Each row is followed by its group and then its class within the group.
[1.00, 0.07, 0.15, 2.09, -0.29, -1.15, -0.44, -1.04, -1.56, -4.08, -0.60, -0.71, -0.50, 2.74, 0.84, -0.49]  X > <79>
[-1.20, 0.19, -0.61, 2.80, -0.23, 1.21, -0.66, -1.00, -0.79, -0.81, 1.51, -2.31, -0.07, 0.23, -0.65, 0.34]  Q > <78>
[-1.03, -0.30, -0.58, 3.49, -1.72, 2.15, 0.25, -1.97, 0.56, -1.16, 0.86, -1.75, 0.12, 0.65, 0.87, -0.46]  Q > <94>
[1.50, 0.96, -1.52, -0.73, 2.06, -2.05, -0.64, 0.79, -1.73, -1.89, -0.32, 0.47, 0.64, 1.91, 1.14, 0.10]  X > <79>
[-1.83, -0.66, 0.17, 3.61, -2.34, 1.92, 1.28, -1.91, 1.61, -1.67, 0.26, -1.67, 0.95, -0.28, -0.46, 1.24]  Q > <78>
[-2.86, 1.87, 1.03, 1.63, -0.65, 0.82, -0.87, 1.28, 1.76, 0.75, 0.12, -0.50, -0.67, -0.80, 1.31, -1.25]  M > <80>
[-0.90, 0.83, -0.19, 4.74, -0.82, 0.49, -0.04, -1.15, 0.49, -1.99, 1.15, -4.18, -0.27, 1.03, -0.12, 0.43]  Q > <78>
[0.59, -0.07, -0.50, 1.29, 0.89, -1.15, -1.44, 0.79, 0.70, -3.08, -0.43, 0.02, -0.41, 2.87, 0.62, -0.04]  X > <79>
[-1.54, -0.16, 3.43, 4.36, -3.48, -1.91, -0.22, -2.82, 5.62, -2.60, -6.59, -1.51, -1.62, 1.16, 0.57, 2.58]  R > <100>
[-1.95, 0.68, 0.49, -0.07, -0.39, 0.08, -0.76, 1.32, 2.50, 0.95, -0.33, 0.00, -1.12, -1.05, 1.84, 0.50]  M > <80>
[0.07, 1.34, 0.23, 1.18, 0.15, -2.52, -0.92, 0.10, 3.38, 0.92, -3.97, -0.98, -0.62, 0.41, 0.92, 1.12]  R > <100>
[-1.98, 0.55, -0.39, 3.25, -1.29, 2.07, -0.62, -2.91, 0.52, -4.21, 0.83, -1.78, 0.07, 0.27, 0.91, -0.36]  Q > <94>
[-1.55, 0.48, 0.06, 0.83, -0.84, 1.62, 0.00, -1.60, -1.04, 1.53, -0.15, -1.49, -0.62, -0.01, -1.09, -0.65]  Q > <104>
[-0.74, 0.14, 0.16, 1.80, -0.81, 2.07, -0.47, -1.43, 0.46, -0.14, 0.53, -1.55, 0.21, 0.01, -0.38, -0.63]  Q > <104>
[-0.86, 0.36, -0.49, 3.06, -1.68, 2.17, -0.33, -2.15, 2.25, -0.20, -1.20, -2.22, -0.05, 0.37, 0.10, -0.19]  Q > <78>
[-1.49, 0.28, -0.11, 0.24, -0.27, 1.44, -0.24, -1.34, 0.61, 0.20, -0.44, -1.95, -0.32, -0.09, 0.00, -0.21]  Q > <104>
[-2.13, -0.23, -0.33, 1.39, -1.66, 0.36, 0.12, 0.22, -0.71, 0.00, 1.93, -1.53, -1.42, -2.51, -0.20, -0.34]  M > <83>
[-0.58, 0.50, 0.07, 3.43, -0.33, -2.85, -0.33, -1.99, 0.12, -1.65, -2.22, -1.94, 1.37, 1.30, 1.25, 0.47]  X > <112>
[-0.17, 1.26, 0.35, 1.74, -1.46, -2.51, 0.36, -0.39, 3.07, 1.18, -3.28, -0.51, 0.27, -0.06, 1.66, 1.88]  R > <100>
[0.51, 1.15, -0.76, 2.93, -0.57, -0.83, -1.20, -1.82, -0.76, -1.26, -1.78, -0.33, 0.50, 2.11, 0.13, 0.21]  X > <79>
[-1.80, 0.27, 1.39, -0.71, -1.26, 0.94, -0.42, 1.24, 2.38, 1.67, -0.36, -0.79, -1.16, -1.46, 1.29, -1.72]  M > <108>
[-1.45, 1.52, -0.47, -0.03, -1.83, 1.22, -0.04, 1.23, 0.74, 1.40, -1.67, -0.23, -1.38, -2.72, -1.31, -0.31]  M > <80>
[-2.29, -0.44, 2.47, -0.32, -2.31, 1.20, 0.25, 0.43, -0.19, 1.41, 0.76, -0.68, -1.78, -1.04, -0.36, -1.00]  M > <108>
[-1.07, 0.18, -1.16, 2.97, 0.44, 1.59, -0.10, -0.10, -0.25, -0.69, 0.23, -2.99, 0.43, 0.66, -0.69, -0.20]  Q > <94>
[-0.31, 0.31, 0.18, 0.25, -0.14, -2.20, -0.33, 0.87, 2.16, -0.41, -2.56, -0.56, -0.29, 1.21, 0.94, 1.68]  R > <85>
[-1.15, 0.79, 0.88, -0.06, -0.12, 1.02, -0.99, 1.34, 1.19, -0.58, 0.38, -0.65, -1.39, -1.86, 0.72, -0.28]  M > <108>
[0.02, 1.02, -0.23, -1.66, 0.23, 1.06, 0.48, 1.70, 0.06, 0.65, 1.25, 0.13, 0.91, -0.92, 1.17, -2.04]  M > <108>
[-1.71, -0.50, 0.92, 3.13, -1.30, 1.18, -0.33, -1.39, 0.86, -0.59, 0.40, -2.07, -0.18, 0.89, 0.29, -0.50]  Q > <78>
